Here is a tiny trained network, its code and every weight. The questions are about switching its units off for an input and a class, where a switched-off unit gives its printed mean instead of its output.

import numpy as np


def w(rows, s, z=0):
    codes = np.array(rows[::2]) - 128.0
    scale = np.full(codes.shape[1], s)
    scale[-1] = z or s
    return codes * scale


def f(y):
    return y / 2 * (1 + np.tanh(0.7978845608 * (y + 0.044715 * y**3)))


def log_softmax(a):
    a = a - a.max(-1, keepdims=True)
    return a - np.log(np.exp(a).sum(-1, keepdims=True))


def net(x, mask):
    res = np.array(x, float).reshape(1, 6) / 4 @ E
    y = f(res @ A[0][:, :-1].T + A[0][:, -1])
    res = res + np.where(mask, y, B[0][:, -1]) @ B[0][:, :-1]
    return log_softmax(res[-1] @ U[:, :-1].T + U[:, -1])


A, B = {}, {}
E = w([
[122,201,105,218,70,216,113,111,129,211,144,122],'x0',
[97,166,121,135,130,203,150,104,183,101,86,140],'x1',
[100,108,90,195,46,100,175,146,83,131,175,146],'x2',
[227,106,48,67,164,167,98,137,116,37,43,77],'x3',
[140,116,91,84,97,177,152,132,117,73,132,230],'x4',
[152,132,82,216,131,180,254,4,97,39,85,123],'x5',
],0.0075)
A[0] = w([
[87,170,124,255,97,158,224,46,131,141,133,115,250],'neuron 1',
[83,142,199,85,179,87,97,160,162,165,164,100,145],'neuron 2',
[195,103,65,121,122,169,170,113,103,41,64,131,165],'neuron 3',
[110,187,106,130,98,170,108,147,155,145,99,128,10],'neuron 4',
[109,226,125,165,81,243,84,125,131,170,124,166,182],'neuron 5',
[217,157,99,192,141,137,95,95,95,161,99,17,181],'neuron 6',
[155,124,181,65,181,86,104,103,148,125,101,147,54],'neuron 7',
[172,107,117,110,112,94,172,134,96,91,162,154,91],'neuron 8',
[185,143,114,84,192,180,154,74,166,42,15,107,220],'neuron 9',
],0.0078,0.0021)
B[0] = w([
[33,74,57,251,173,113,209,55,3,15,8,192,241],'neuron 1',
[63,178,134,200,101,87,111,127,109,134,88,119,188],'neuron 2',
[20,191,188,164,100,62,79,140,134,174,86,75,224],'neuron 3',
[184,91,132,59,158,171,152,127,164,122,168,160,138],'neuron 4',
[177,152,108,172,207,167,109,67,189,158,152,154,188],'neuron 5',
[81,168,218,111,99,107,48,167,181,246,126,63,179],'neuron 6',
[65,123,115,207,149,147,186,69,78,81,52,155,170],'neuron 7',
[167,108,98,102,132,125,91,174,111,93,181,165,156],'neuron 8',
[58,190,212,150,72,50,78,176,173,214,103,68,251],'neuron 9',
],0.0077,0.012)
U = w([
[226,51,74,51,99,119,139,162,92,44,176,152,105],'0',
[231,163,137,117,163,244,88,103,201,172,166,130,146],'1',
[110,113,84,167,158,139,227,63,64,2,93,166,137],'2',
[222,98,153,90,132,207,203,106,141,91,125,35,3],'3',
[84,182,187,134,86,57,55,169,140,194,124,68,165],'4',
],0.0094,0.006)

Each question gives the input, the list of numbers given to net, and the class t.
The units are the neurons (one row each of A and B). Each row of codes is followed by its name. A weight is (code - 128) times the scale printed after its matrix; where a second scale follows, it is the last column's (A, B and U).
mask holds one flag per neuron, in row order. A switched-off neuron (its flag False) gives its mean, the last column of its row in B, instead of its output. The means were averaged over made-up inputs and are rounded, as every weight is.
A unit's drop is (log p(t) with every unit on - log p(t) with that unit switched off) / (log p(t) with every unit on - log p(t) with every unit switched off).
The circuit of an input: a set's keep is (log p(t) with only the set's units on - log p(t) with every unit switched off) / (log p(t) with every unit on - log p(t) with every unit switched off). Starting from all 9 units, units are removed one at a time, each time the one whose removal leaves the highest keep (on an exact tie, the one counted first), for as long as the keep stays at least 0.8.
circuit, biggest first: the units of the circuit, biggest drop first
k most important neurons: the k neurons with the biggest drops, biggest first
drop when u is switched off: that unit's drop, to one decimal
input [-6,-4,5,0,-1,-2], class 0: circuit, biggest first : [neuron 9; neuron 1; neuron 3]
input [5,4,2,-5,4,-7], class 1: circuit, biggest first : [neuron 5; neuron 9]
input [1,-2,-7,-2,7,-1], class 1: circuit, biggest first : [neuron 1; neuron 3; neuron 9]
input [4,4,-8,-3,-5,-3], class 1: circuit, biggest first : [neuron 9; neuron 3]
input [7,3,2,-6,0,2], class 2: circuit, biggest first : [neuron 1]
input [-7,1,8,3,6,-1], class 4: 2 most important neurons : [neuron 3; neuron 1]
input [4,-2,8,4,2,-8], class 1: 3 most important neurons : [neuron 9; neuron 3; neuron 1]
input [0,-2,4,-2,7,-3], class 0: 3 most important neurons : [neuron 9; neuron 3; neuron 1]
input [6,3,-1,4,-3,-5], class 1: 3 most important neurons : [neuron 9; neuron 3; neuron 5]
input [-4,2,7,1,-8,1], class 2: drop when neuron 9 is switched off : 1.0
input [-8,8,5,0,8,8], class 4: drop when neuron 9 is switched off : 0.9
input [-2,-7,-5,-7,-3,2], class 2: drop when neuron 6 is switched off : 0.5
